Rows lie near named flat spaces through zero. A row that begins with a name and a colon came from that space; any other row is followed by the name of its block's space that it lies nearest.
q397-q996: [  85  -21  253 -149  193   11 -135 -252 -126   80  -47 -216  320 -186
  -57 -114   40  -52 -322 -155   67  -68  -15  248   41 -178  335   96
  -53  105]
q381-q19: [  58  -36   30   16   25   72  -65   24 -117  -55  -43  -79   69  -33
  -48   23  -52  -64   -9 -168   -5  -61 -151   -3   39 -102   97  -64
   28   46]
q397-q996: [  37  -83  178  -49 -105  -10  -44   19  -52   -2  122   90  120   12
  107    8   42  -51   72 -293 -154 -225   83   77 -176  -32  247  259
   44  -53]
q325-q396: [  15   79   83 -167  233 -151 -174  -77 -129    4  -68 -322 -148  -36
 -244 -216   83    8 -322  159  265  118  126  103   78  -81 -221 -239
 -112  117]
q174-q892: [  53  117   34  -50   50   79  -53  -67  149   16  -54  -52  116  -82
   35  -14  -64  -60 -222  141   88  161   20   62  174  -66  -71   32
   84   26]
q325-q396: [ -73   77   12  -58   68   44 -103   69  128    5  -55   91  214 -102
    6    3 -283   -7 -187   57  229  261   32   61  198   32 -117   89
  -58   69]
q397-q996: [ -87  -91   93   58  -34  106   70  130  209   67   46  361  246  136
  112  208 -239  -52   77 -122   64   -1 -157   35   29  274  129  307
   32 -103]
q397-q996: [ -55   62  -54   -8   33  133    8   79  152   35  -90  104  271  -99
   -3   70 -273  -36 -140  112  228  266 -104  -36  229   49    6   30
  -41   24]
q397-q996: [  31  -26 -140  112   69  145   67   -5   53   25 -109  108  224  -71
   22  184 -144   28  -31   12   -8   39 -209 -124   82  -33  122 -114
   18  -44]
q174-q892: [  94   49  -67  -78   80  -22  -78   -3 -117  -22 -116 -181  -66  -71
 -173 -155    9 -101   -8   63   75  101  -40  -44   73 -124   41 -136
  -14   21]
q174-q892: [  92  -65  -91  -11   37 -247  121  -19  -54 -114  -22   -8 -228   -8
   58 -220  -10  -13  159  -55   32  -37  226 -169   21 -120 -208  -16
   92 -150]
q397-q996: [ -73   35  -35   36 -137  -86   48   18  -45   -1  133  -30 -315  103
  -46  -26  210  158  158   77  -73  -65  178  -61 -152  114 -217 -107
  -64   21]
q325-q396: [ -95   -3 -117   85   -9 -114   71   68  110    9   49  153 -182  143
   50    4  -38  103  188  171  -73   84  -15  -57 -144  251  -97   39
 -102  -16]
q174-q892: [-107   42 -139   91  -77   96   51  253  269  -58  -25  298  -71   99
  140  212 -219  -16   83  174   14  122  -63 -119   62   97 -283   -3
  127 -104]
q381-q19: [ -22   98 -134  -60  133  -42    3  -77   82   23 -138  -51  -47 -126
  -47 -113  -78   21  -76  288  162  264   57    3  163  -40 -141  -85
  -52   20]
q325-q396: [  59  -74  133  -87   36   65  -25   16 -230    4  -65 -264 -112   67
 -227  -42  200 -191  -12  -92   67 -192 -210   54   12 -117  174 -175
   56    3]
q174-q892: [-146   38 -150   51 -246  -68   96   60  -16  -69   73   23 -221  -42
  130  -69   86   82  244   95 -168   35  187  -24  -57  -44 -191   23
  -29   67]
q397-q996: [ -12   67 -129   75  -47   56   39  102   56  -14  -46  -32 -137   91
  -74   59   31  -35   17  201  -32   78 -104 -111   48   18 -172 -198
   67   -1]
q174-q892: [  88  -56   56   -2   46    6  -35 -103 -108 -142   17 -114    3 -128
  154    2  -24   47  -87 -248   67 -112   48   22   74 -184  -54  -30
   38   37]
q397-q996: [ -11   28  168  -41 -212  -46  -12   55 -170  -63  193 -204 -275   67
  -90 -170  184   40  184 -135    3 -101   74  -22 -145   76   -8  -12
  -87  119]
q381-q19: [  23  108    2   12  -79   70   14  -14   86  -19   48  -69 -161   20
    7    3   72   37   15  131   34   72   17  -38   41   53 -143  -64
   38   29]
q381-q19: [  59   36 -208   90  -36 -274  132  -32  -93 -102   21 -100 -443   72
 -103 -282   66  119  299   78   11  103  224 -252   30   53 -412 -174
  -16  -24]
q325-q396: [ 130   58   75 -116  -30  162    6   -8 -183  101  -85 -373   13   20
 -385 -125  213 -238  -67   84  195   48 -252  -44  143  -22  304 -201
  -22   44]
q174-q892: [ -49  -38   81    3 -112   -6  -29  119   18  -39  100  135  -27   75
   76   58  -32   -5   92 -157  -55 -105   77   20  -81   46  -56  135
   47  -33]
q174-q892: [  79   73  383 -116  -63   56 -113 -142  -44   16  135 -218   89  -36
  -58 -127  110  -47 -207 -222   97  -85  126  191   97  -56    2  148
   85  122]
q381-q19: [  -6   28  -95   14  -45  -56   45    4    6  -10   16  -13 -186   42
  -12  -44   84   37  111  110  -23   35   73  -59  -32   50 -109  -50
  -16  -23]
q381-q19: [ -30 -117  284 -107   58  125  -73   47   57   88  -14  163  452  -26
   79  147 -128 -184 -213 -234    4 -177 -124  214  -19  -75  381  291
   93  -70]
q381-q19: [   0 -141  156   68  -69  205   53   79  127   44   63  281  252  119
  192  341  -34  -92   20 -235 -160 -293 -214   61 -114   60  297  219
  171 -153]
q325-q396: [  17 -126  252   40   34  253  -68   51   59  -54   19  219  449  -83
  197  253 -354  -54  -60 -464   77 -137 -300  100   81   -6  317  264
   75   10]
q325-q396: [ -72   -3  116  -36   23  126 -137  129   43  -47   -4   92  161  -59
   68  169 -167  -11 -178 -116   70  -41  -45   82   29  -96  -47    2
   44   35]
q381-q19: [  36 -129  -57   89   80   51   81   11  -67  -23 -109   63   91    2
    8   94  -84  -66  106 -131  -75 -126 -251  -67    9  -82  176  -63
   73  -72]
q325-q396: [  35  -90  138   26   37  -75  -92   59  -55   -9   79   85   35  140
   -8   28  -19  -16   38 -230 -156 -195  -45   38 -206   65  111  105
   21  -27]
q397-q996: [-101  114  -80 -105   75   57  -89   79  111   75 -124   13  192 -123
  -77   14 -135  -46 -273  286  176  274   39   54  151  -58  -64  -61
  -73   48]
q174-q892: [  18 -108 -140  257   59  106  201  -26  135 -101   -9  232   52    9
  255  231 -282  173  207 -118   27   13 -318 -199   51  181   27  -16
  -17  -45]
q174-q892: [-129  139  -90  -15   22   65 -120  162  204   43  -89  192  220  -68
  -40   89 -277   -1 -213  200  101  291   95   13  181  -16 -275   -2
   23   36]
q381-q19: [  83   67  126 -127   20   26  -12  -82  -88  -28  -26 -288  -44 -136
  -86 -141  122  -55 -199   32  162  -16   83   -8  112 -235  -38 -169
   61   32]
q397-q996: [ -76    0   85   18  -40  108   53   31  186    6   52  203  276  -79
  180  126 -246   60 -103  -79  169   96   15   13  135   90  -12  192
   -9   -2]
q381-q19: [  41   11    1   86   39   90    2   11  124  -54  -17  137   61  -27
  115  137 -159   51   -5  -61  -31  -16  -73  -72   40  -36  -84  -17
  122  -48]
q325-q396: [ -30   63 -305  164 -119   27  158  144   71  -65  -42   17 -256  103
  -25   34  -29   25  230  260  -20  184 -139 -260   68  119 -230 -226
   -1   -7]
q325-q396: [  65  -12  -15  -85   88 -136   -6  -55 -175    4  -59 -228 -141    9
 -203 -236   98  -74   22   35  128   51   12  -15   40  -15   31  -98
  -85   24]
q325-q396: [ -89   93 -225  178 -149  180  199  125  147  -82   -9  -35 -141    8
  103  168  -55   94   37  311   75  192 -229 -235  124   77 -216 -300
  -20   73]
q325-q396: [ -90  -15 -309  147  -40   55  101  208  -27  -28 -118   85 -153   73
 -109  130  -61   16  220  189  -66   73 -224 -232  -13   28 -101 -309
  -26  -32]
q174-q892: [ -16  -40  372  -36  227  106 -101  -91  271   75   54  203  480   -9
  196  181 -308   23 -403 -157  173   -5 -143  242   48  156  180  325
   12   20]
q325-q396: [  14  -22  155    9 -105  179  -49   99   36   78   49  115  258   74
  -36  162  -18 -118  -24 -166 -111 -129 -151   46  -56   40  265  142
   91  -30]
q397-q996: [ -20   76 -189  -14  -14  -24    4   25   83  -90  -62   59  -99 -131
  107  -31 -123   52   21  119  119  196  192  -73  170  -92 -305  -35
   23  -23]
q174-q892: [ -32   15  -36   40  124   10  -14  143  239  -62  -64  254  150   -9
  123  119 -376   15 -150   38  181  163   -1  -96  156   26 -264   22
   87  -87]
q325-q396: [  40 -120   78  -10   60  -61   -4 -125  -72   60    0  105   98   -1
   38   14   79  -10   92 -208 -198 -235   47  109 -139  -60  224  171
   58  -94]
q174-q892: [ -76 -100 -142   37 -249 -242  139   71 -234  -38  125    6 -425  120
  -30 -178  294   60  520  -72 -292 -210  222 -106 -308   35  -15   15
  -75  -56]
q174-q892: [  73 -132  327   80  134   94  -14 -109  190  -40  130  269  296   47
  300  223 -278   93 -103 -428   82 -185 -135  110    4  179  120  342
   92  -59]
q397-q996: [-149   39 -369   42  -44  -46   17  219   10   22 -132  164  -41   -1
 -125    6 -153    0  174  250   29  281   18 -141   68   73 -154 -109
 -132  -11]
q397-q996: [  85  -24 -256  104   95   27   34  -31  -82    0 -175  -21  -27   -6
 -115   34   -7  -44  125   65 -105   39 -188 -122   66  -76   48 -198
   37  -43]
q381-q19: [  62   88  131  -47   52  125 -148    5   56  -29  -20  -97  123  -37
  -28   26 -100  -77 -238  -31  124   88  -81   83  152  -52  -49   -5
   68   86]
q381-q19: [ -53 -157 -236   36  -13  -84  138   53 -150    5  -48   12 -185  104
    2   89  215  -16  151   69  -86 -163  -24  -73 -131   -1   58 -153
  -65 -124]
q174-q892: [ 202 -132  134 -174  135  -66  -71 -320 -346  162  -82 -272  210  -88
 -213 -230  313 -201   13 -246 -132 -223  -56  234 -100 -140  707  187
  -79  -13]
q381-q19: [  29  -70  168  -82 -141  -63  -17  -17 -201   64  114  -88   60   23
  -88 -119  223  -73   89 -226 -177 -239  105   68 -208  -57  313  142
  -27   -1]
q174-q892: [ -17   67 -213  -26 -170  -66   51   79 -137   43  -29 -155 -241   36
 -191 -187  230  -84  265  248 -163   93    6 -100 -123    4  120 -113
 -103   30]
q397-q996: [ -74   -2  -44    4   15   61  -42  121  139   -1  -27  194  150   13
   90  173 -162  -18 -143   24   83   68   38   23   96   20 -146   54
   45  -52]
q325-q396: [  53 -186    0  149  -88 -239  125 -119 -231 -153  212   11 -334   84
  179  -44  190  261  343 -407 -221 -385  221 -120 -275   19 -131   -8
  -27  -46]
q381-q19: [  76 -109   73  131  -28  242   77  -27    9  -11   16   66  208   41
  112  285  -22  -31   -7 -247  -58 -209 -314  -25   32   13  242    6
  111  -43]
q397-q996: [ -40 -169  -54  113   37  -14   57   91 -122  -88  -31   57 -124  108
   48   99  -42  -16  231 -156 -118 -185 -278  -33 -128   27  106  -68
  -10  -17]
q397-q996: [ -37  112   64 -164  -30   97  -83   88   91  176  -86   41  299  -50
 -227 -134 -145 -220  -35  154  157  302  -79   99  138  120  307  242
  -84   33]
q325-q396: [  27  -38  153  -86  140   93  -65 -115  -60  -23  -34  -74  160 -177
   35   19 -110   39 -146 -172  234  -17  -77  100  103  -76  151   18
  -70   57]
q381-q19: [  13  206   18  -83  -66 -135 -129  -60   83   53   79  -39 -106  -33
  -96 -249   43   72    9  171  -52  223  336   44  -29   67 -193  124
  -48   83]
q381-q19: [ -19  -92 -173   68   75 -133   35   73   22  -50  -41  203  -91   63
   91   49  -98   45  149  -10  -84  -33   41  -91  -94   32  -97    6
    2 -123]
[  78  166 -139   -5 -256   67  -14   40 -181   16  -27 -263 -123  -77
 -273 -222  189 -104  226  104 -173  124    4 -140   27 -140   91 -157
    4  116] -> q397-q996
[  42 -149  -95   73   43  -12  116   14  -52  -22  -49   87  -45   73
   65   85   19  -45  189  -80 -103 -159 -180  -81 -101   14  193  -11
   28 -129] -> q381-q19
[  34   83 -150   86   -7   52   -4   24   71  -97  -34   31   14  -93
   54   33 -197   90  -24   11  123  197   37 -147  203  -25 -273 -105
   17   39] -> q325-q396
[ -39  -15 -142  111   47   30   60   37  178   -4  -37  252   48   28
  139  166 -169   78   63   77  -39   70  -58  -72   12  103  -87   35
   27  -82] -> q174-q892
[-141   13  -51 -154  125 -166  -93   96  -90   23  -94  -73  -69  -50
 -170 -172  -58  -21 -102  184  210  173  120   71   23  -23 -116  -88
 -183   59] -> q325-q396
[   1   83   39  -74  159   91  -73  -31  173   75 -157   50  390 -147
  -27  -10 -277 -118 -309  120  189  266  -66   97  277  -73   43  102
   43   27] -> q174-q892
[-192  -52 -191   50  -13  -27   50  176  105   12  -37  285   -2   25
  114  175 -114   76   83  154  -68   30   23  -41 -108   56  -88  -12
  -63  -77] -> q397-q996
[  86  -34   22 -114   69 -167   35  -31 -166   -9  -24 -259 -283   71
 -161 -176  288  -84  -64   92   59 -142  128  -57  -68 -136  -78 -225
   42  -93] -> q174-q892
[ 121  -77  170  -32  188    3  -54 -214 -101   49  -24 -129  141  -26
  -36   -2   90  -12 -165 -166  -19 -176 -101  127  -38  -68  246    9
   12    6] -> q397-q996
[ -86   28  150  -99  -60 -111  -68  -76  105  138   97  148  119   18
   65 -117   56  -20   48   27 -208    2  202  256 -177  112  189  424
  -43   17] -> q174-q892
[ -26   53 -107  113  -41  244  101   78  164  -20  -76   49   42   -5
   70  201 -123  -29   13  179   50  128 -324  -99  138   50   15 -124
   59   14] -> q325-q396
[  65  -86  -79   35  -23  140   54  -72 -269   28  -83 -251   -1  -25
 -135   35  223  -95  123  -50 -118 -143 -360   -4  -66  -81  449 -187
  -87   71] -> q381-q19
[  16  -30 -174  200 -112  -71  152   71  -42 -246   78   41 -392    8
  162  -22 -123  210  390 -136    3   -9    5 -302   -1   36 -357 -172
    9    5] -> q174-q892
[ 101   39  148  -49  -76  105   10 -120   66   27   63  -85   79  -39
  117   24  161  -69 -110  -19 -102 -115   20   84  -30  -93  177  114
  124  -24] -> q325-q396
[ -45   61  -29   77  -98  168  -51  165   95  -89   33   85   65  -12
   84  181 -185   40  -57  -38   76   92  -87  -75  101   25 -170  -63
   27   65] -> q174-q892
[  68    5 -169  148  109   21   53  -11   78 -133  -72   70 -119  -33
  109   82 -196  120   86   12   50   83 -116 -187   98   -7 -226 -174
   54  -31] -> q381-q19
[  59   43   39  -26  129   53 -112   -2   29   -6  -76  -44  146  -54
  -49   15 -127  -47 -197    6   75   79  -89   22   88  -73   10  -55
   28   35] -> q325-q396
